Below are the code and all the weights of a small trained network. Each question names an input and a target symbol and asks about switching units off, where a switched-off unit gives its printed mean instead of its output.

import numpy as np


def w(rows, s, z=0):
    codes = np.array(rows[::2]) - 128.0
    scale = np.full(codes.shape[1], s)
    scale[-1] = z or s
    return codes * scale


def norm(h):
    return h / np.sqrt((h * h).mean(-1, keepdims=True) + 1e-5)


def f(y):
    return y / 2 * (1 + np.tanh(0.7978845608 * (y + 0.044715 * y**3)))


def softmax(a):
    e = np.exp(a - a.max(-1, keepdims=True))
    return e / e.sum(-1, keepdims=True)


def log_softmax(a):
    a = a - a.max(-1, keepdims=True)
    return a - np.log(np.exp(a).sum(-1, keepdims=True))


def net(x, mask):
    ids = ['ΘΛΩαβγδζημστ'.index(c) for c in x.split()]
    T = len(ids)
    res = E[ids] + P[:T]
    u = 0
    for l in range(2):
        q, k, v = (norm(res) @ M[l].T for M in (Q, K, V))
        z = softmax(np.where(np.tri(T) > 0, q @ k.T / 3**0.5, -1e9)) @ v
        res = res + np.where(mask[u], z, O[l][:, -1]) @ O[l][:, :-1]
        u += 1
        y = f(norm(res) @ A[l][:, :-1].T + A[l][:, -1])
        res = res + np.where(mask[u : u + 4], y, B[l][:, -1]) @ B[l][:, :-1]
        u += 4
    return log_softmax(norm(res)[-1] @ U[:, :-1].T + U[:, -1])


Q, K, V, O, A, B = {}, {}, {}, {}, {}, {}
E = w([
[136,140,133],'Θ',
[76,134,137],'Λ',
[145,144,157],'Ω',
[121,110,151],'α',
[119,137,133],'β',
[69,107,157],'γ',
[141,148,158],'δ',
[158,155,145],'ζ',
[189,150,152],'η',
[165,2,93],'μ',
[121,102,174],'σ',
[111,144,132],'τ',
],0.028)
P = w([
[163,153,126],'0',
[68,73,253],'1',
[19,104,176],'2',
[100,128,196],'3',
[115,108,205],'4',
[124,116,189],'5',
[107,125,186],'6',
[114,127,176],'7',
[122,128,182],'8',
[137,133,157],'9',
[140,140,158],'10',
[147,145,151],'11',
[120,127,172],'12',
[132,139,144],'13',
],0.011)
Q[0] = w([
[128,248,173],'L0H0',
[148,120,79],'L0H0',
[62,153,74],'L0H0',
],0.016)
K[0] = w([
[142,10,83],'L0H0',
[122,168,205],'L0H0',
[134,78,194],'L0H0',
],0.011)
V[0] = w([
[27,216,129],'L0H0',
[121,250,106],'L0H0',
[84,211,90],'L0H0',
],0.012)
O[0] = w([
[124,10,71,101],'L0H0',
[2,99,46,3],'L0H0',
[20,105,77,24],'L0H0',
],0.0083,0.0059)
A[0] = w([
[156,68,97,77],'L0N0',
[9,99,254,150],'L0N1',
[101,135,98,150],'L0N2',
[136,36,223,255],'L0N3',
],0.0087,0.0084)
B[0] = w([
[5,118,214,122],'L0N0',
[242,190,139,189],'L0N1',
[189,132,171,126],'L0N2',
[121,119,22,251],'L0N3',
],0.011,0.016)
Q[1] = w([
[156,97,67],'L1H0',
[31,125,254],'L1H0',
[164,87,50],'L1H0',
],0.0093)
K[1] = w([
[109,104,181],'L1H0',
[222,130,31],'L1H0',
[70,252,156],'L1H0',
],0.012)
V[1] = w([
[48,82,92],'L1H0',
[95,92,6],'L1H0',
[185,42,153],'L1H0',
],0.016)
O[1] = w([
[87,118,185,3],'L1H0',
[55,183,184,177],'L1H0',
[65,166,9,117],'L1H0',
],0.015,0.0068)
A[1] = w([
[23,254,105,183],'L1N0',
[87,197,133,85],'L1N1',
[76,14,119,254],'L1N2',
[168,79,90,144],'L1N3',
],0.0099,0.0026)
B[1] = w([
[163,179,117,252],'L1N0',
[161,137,115,156],'L1N1',
[103,6,106,141],'L1N2',
[89,137,132,212],'L1N3',
],0.015,0.0034)
U = w([
[89,154,99,163],'Θ',
[85,220,1,72],'Λ',
[165,123,94,47],'Ω',
[234,45,183,25],'α',
[166,99,90,100],'β',
[143,124,54,92],'γ',
[98,138,115,195],'δ',
[120,76,91,254],'ζ',
[158,97,186,203],'η',
[111,140,122,152],'μ',
[191,100,103,102],'σ',
[150,126,54,120],'τ',
],0.014,0.0056)

Each question gives the input, a string of symbols that net reads in full, and the target symbol t.
The units are the heads (3 rows each of Q, K, V and O) and the neurons (one row each of A and B). Each row of codes is followed by its name. A weight is (code - 128) times the scale printed after its matrix; where a second scale follows, it is the last column's (O, A, B and U).
mask holds one flag per unit, layer by layer, with each layer's heads first. A switched-off unit (its flag False) gives its mean, the last column of its rows in O or B, instead of its output. The means were averaged over made-up inputs and are rounded, as every weight is.
A unit's drop is (log p(t) with every unit on - log p(t) with that unit switched off) / (log p(t) with every unit on - log p(t) with every unit switched off).
The circuit of an input: a set's keep is (log p(t) with only the set's units on - log p(t) with every unit switched off) / (log p(t) with every unit on - log p(t) with every unit switched off). Starting from all 10 units, units are removed one at a time, each time the one whose removal leaves the highest keep (on an exact tie, the one counted first), for as long as the keep stays at least 0.8.
units of the circuit, in order: the units of the circuit, biggest drop first
unit that matters most: the unit with the biggest drop
top k neurons: the k neurons with the biggest drops, biggest first
k most important neurons of layer l: the k neurons of layer l with the biggest drops, biggest first
drop of u: that unit's drop, to one decimal
input γ γ τ δ σ ζ, target Λ: units of the circuit, in order -> L0H0; L1H0
input β σ δ σ γ η Ω δ μ, target ζ: unit that matters most -> L0H0
input ζ Θ ζ δ, target α: units of the circuit, in order -> L1H0; L0H0; L0N3; L0N1
input Θ β Θ α τ, target η: units of the circuit, in order -> L1H0; L0H0; L0N3
input Θ Θ β Λ, target η: units of the circuit, in order -> L1H0; L0H0; L0N3
input ζ Θ Θ ζ Ω, target α: units of the circuit, in order -> L1H0; L0H0; L0N1; L0N3
input Θ γ Λ, target η: units of the circuit, in order -> L1H0; L0H0; L0N1
input γ τ γ Ω, target Λ: units of the circuit, in order -> L0H0; L1H0; L0N1
input Θ τ γ Ω σ, target η: units of the circuit, in order -> L1H0; L0H0; L0N3; L0N1
input γ Θ Ω γ μ, target ζ: units of the circuit, in order -> L0H0; L1N2; L1H0
input ζ τ α α δ ζ η, target α: units of the circuit, in order -> L0N3; L0H0; L1H0; L0N1
input γ δ ζ γ γ Θ β, target Λ: units of the circuit, in order -> L0H0; L1H0; L0N3; L0N1
input γ Λ Θ α, target Λ: units of the circuit, in order -> L1H0; L0H0; L0N1
input γ σ γ Θ γ, target Λ: unit that matters most -> L1H0
input ζ γ η ζ Θ γ γ, target α: units of the circuit, in order -> L0N1; L1H0; L0H0; L0N3
input γ σ Θ ζ σ τ, target Λ: top 2 neurons -> L0N3; L0N1
input γ τ γ γ σ Λ ζ γ γ, target Λ: top 2 neurons -> L0N1; L0N3
input ζ Ω γ Θ Ω γ, target α: 2 most important neurons of layer 0 -> L0N3; L0N1
input ζ Ω η α α Θ Θ, target α: top 2 neurons -> L0N3; L0N1
input ζ Ω β, target α: 2 most important neurons of layer 0 -> L0N3; L0N1
input γ δ ζ δ, target Λ: top neuron -> L0N3
input ζ γ γ γ Θ η β, target α: 2 most important neurons of layer 0 -> L0N1; L0N3
input γ Θ ζ β Θ Θ, target Λ: drop of L0H0 -> 0.8
input Θ δ γ γ τ Λ τ Ω τ ζ α, target η: drop of L0N1 -> 0.4
input Θ Θ ζ Θ τ σ α, target η: drop of L0H0 -> 1.7
